Below is a small trained network, with its code and all its weights. Each question gives an input and a class and asks what happens when units are switched off, that is, made to give their printed mean instead of their output.

import numpy as np


def w(rows, s, z=0):
    codes = np.array(rows[::2]) - 128.0
    scale = np.full(codes.shape[1], s)
    scale[-1] = z or s
    return codes * scale


def norm(h):
    return h / np.sqrt((h * h).mean(-1, keepdims=True) + 1e-5)


def f(y):
    return y / 2 * (1 + np.tanh(0.7978845608 * (y + 0.044715 * y**3)))


def log_softmax(a):
    a = a - a.max(-1, keepdims=True)
    return a - np.log(np.exp(a).sum(-1, keepdims=True))


def net(x, mask):
    res = np.array(x, float).reshape(1, 7) / 4 @ E
    u = 0
    for l in range(2):
        y = f(norm(res) @ A[l][:, :-1].T + A[l][:, -1])
        res = res + np.where(mask[u : u + 10], y, B[l][:, -1]) @ B[l][:, :-1]
        u += 10
    return log_softmax(norm(res)[-1] @ U[:, :-1].T + U[:, -1])


A, B = {}, {}
E = w([
[131,141,134,128,130,120,123,130],'x0',
[125,58,217,73,64,118,15,138],'x1',
[129,131,130,130,129,125,125,127],'x2',
[2,93,109,49,181,102,120,90],'x3',
[128,129,132,132,132,124,126,122],'x4',
[128,128,129,127,132,131,129,133],'x5',
[137,101,130,137,69,14,152,180],'x6',
],0.0058)
A[0] = w([
[235,85,203,137,79,136,88,137,107],'0.n1',
[133,222,68,127,211,232,211,70,175],'0.n2',
[155,149,171,105,148,238,36,46,174],'0.n3',
[3,82,80,87,151,53,118,129,182],'0.n4',
[40,112,92,83,169,132,100,73,82],'0.n5',
[149,117,152,143,83,83,127,149,18],'0.n6',
[198,171,156,210,139,198,158,141,208],'0.n7',
[133,110,206,141,96,99,157,181,169],'0.n8',
[113,162,47,169,135,22,253,148,127],'0.n9',
[160,177,96,182,112,133,254,131,252],'0.n10',
],0.006,0.0029)
B[0] = w([
[68,190,62,228,82,107,181,181,204],'0.n1',
[150,167,38,175,43,26,74,159,255],'0.n2',
[143,157,198,78,182,217,221,118,210],'0.n3',
[119,142,110,24,243,158,63,17,227],'0.n4',
[52,204,95,106,126,115,142,74,189],'0.n5',
[76,160,93,229,19,53,152,208,136],'0.n6',
[255,226,85,135,127,143,126,118,209],'0.n7',
[155,132,58,206,86,115,98,146,167],'0.n8',
[72,29,234,65,185,253,205,123,214],'0.n9',
[158,152,159,56,163,190,94,74,226],'0.n10',
],0.0054,0.0069)
A[1] = w([
[192,197,117,155,109,247,170,156,174],'1.n1',
[87,201,146,65,206,192,172,65,170],'1.n2',
[2,92,235,79,142,177,152,107,86],'1.n3',
[149,68,133,89,100,63,101,62,1],'1.n4',
[182,168,233,194,116,226,239,173,91],'1.n5',
[36,178,12,116,157,70,97,57,56],'1.n6',
[7,173,56,88,159,119,163,65,47],'1.n7',
[149,142,191,142,128,223,241,151,60],'1.n8',
[85,128,52,80,148,28,36,66,43],'1.n9',
[187,77,242,158,139,187,146,162,177],'1.n10',
],0.0064,0.004)
B[1] = w([
[45,40,175,60,179,122,150,96,231],'1.n1',
[195,217,54,191,55,127,175,147,254],'1.n2',
[166,152,113,34,246,197,199,63,187],'1.n3',
[20,33,226,194,97,65,76,212,124],'1.n4',
[34,11,175,69,178,119,65,105,203],'1.n5',
[97,18,223,224,57,44,71,221,190],'1.n6',
[206,176,93,160,51,109,121,189,195],'1.n7',
[45,30,239,219,69,22,41,228,168],'1.n8',
[137,2,224,188,140,177,139,167,178],'1.n9',
[148,110,127,198,46,35,16,218,162],'1.n10',
],0.0069,0.0093)
U = w([
[184,221,44,23,242,219,218,26,3],'0',
[61,5,230,148,163,94,53,197,225],'1',
[182,223,25,254,16,15,97,224,136],'2',
],0.0088,0.00046)

Each question gives the input, the list of numbers given to net, and the class t.
The units are the neurons (one row each of A and B). Each row of codes is followed by its name. A weight is (code - 128) times the scale printed after its matrix; where a second scale follows, it is the last column's (A, B and U).
mask holds one flag per neuron, layer by layer. A switched-off neuron (its flag False) gives its mean, the last column of its row in B, instead of its output. The means were averaged over made-up inputs and are rounded, as every weight is.
A unit's drop is (log p(t) with every unit on - log p(t) with that unit switched off) / (log p(t) with every unit on - log p(t) with every unit switched off).
unit that matters most: the unit with the biggest drop
top k neurons: the k neurons with the biggest drops, biggest first
top k neurons in layer l: the k neurons of layer l with the biggest drops, biggest first
drop when u is switched off: that unit's drop, to one decimal
input [-5,1,0,6,3,-3,-6], class 0: unit that matters most	0.n3
input [-2,-2,-7,7,4,-5,-1], class 2: top 3 neurons in layer 1	1.n6, 1.n7, 1.n2
input [-1,-2,0,6,-8,2,1], class 0: top 3 neurons in layer 1	1.n3, 1.n8, 1.n10
input [-8,0,-8,3,-8,-5,-6], class 2: top 2 neurons in layer 0	0.n2, 0.n9
input [8,0,6,-5,2,-8,2], class 1: top 3 neurons in layer 1	1.n2, 1.n1, 1.n3
input [-3,-6,5,-3,-6,-3,1], class 1: top 3 neurons	0.n9, 0.n4, 1.n8
input [-5,-1,-8,1,-8,-4,-7], class 2: top 3 neurons	0.n2, 1.n3, 0.n5
input [-4,-6,4,-4,4,0,2], class 1: top 2 neurons	0.n9, 0.n4
input [-5,-1,6,-3,3,0,1], class 1: top 2 neurons	0.n4, 0.n2
input [6,-1,7,7,3,-2,8], class 0: top 2 neurons	0.n9, 0.n2
input [-5,8,2,8,8,4,-1], class 0: top 2 neurons	0.n2, 1.n3
input [5,0,-7,-5,-4,-1,4], class 1: top 2 neurons	0.n2, 1.n2
input [-7,-6,-7,3,4,-2,8], class 0: drop when 0.n9 is switched off	0.5
input [-4,-2,8,-6,8,-4,-2], class 0: unit that matters most	0.n7
input [-2,-5,-3,2,-2,8,-2], class 2: drop when 0.n2 is switched off	1.0
input [-8,0,-4,-5,-3,-6,4], class 1: drop when 0.n2 is switched off	2.3
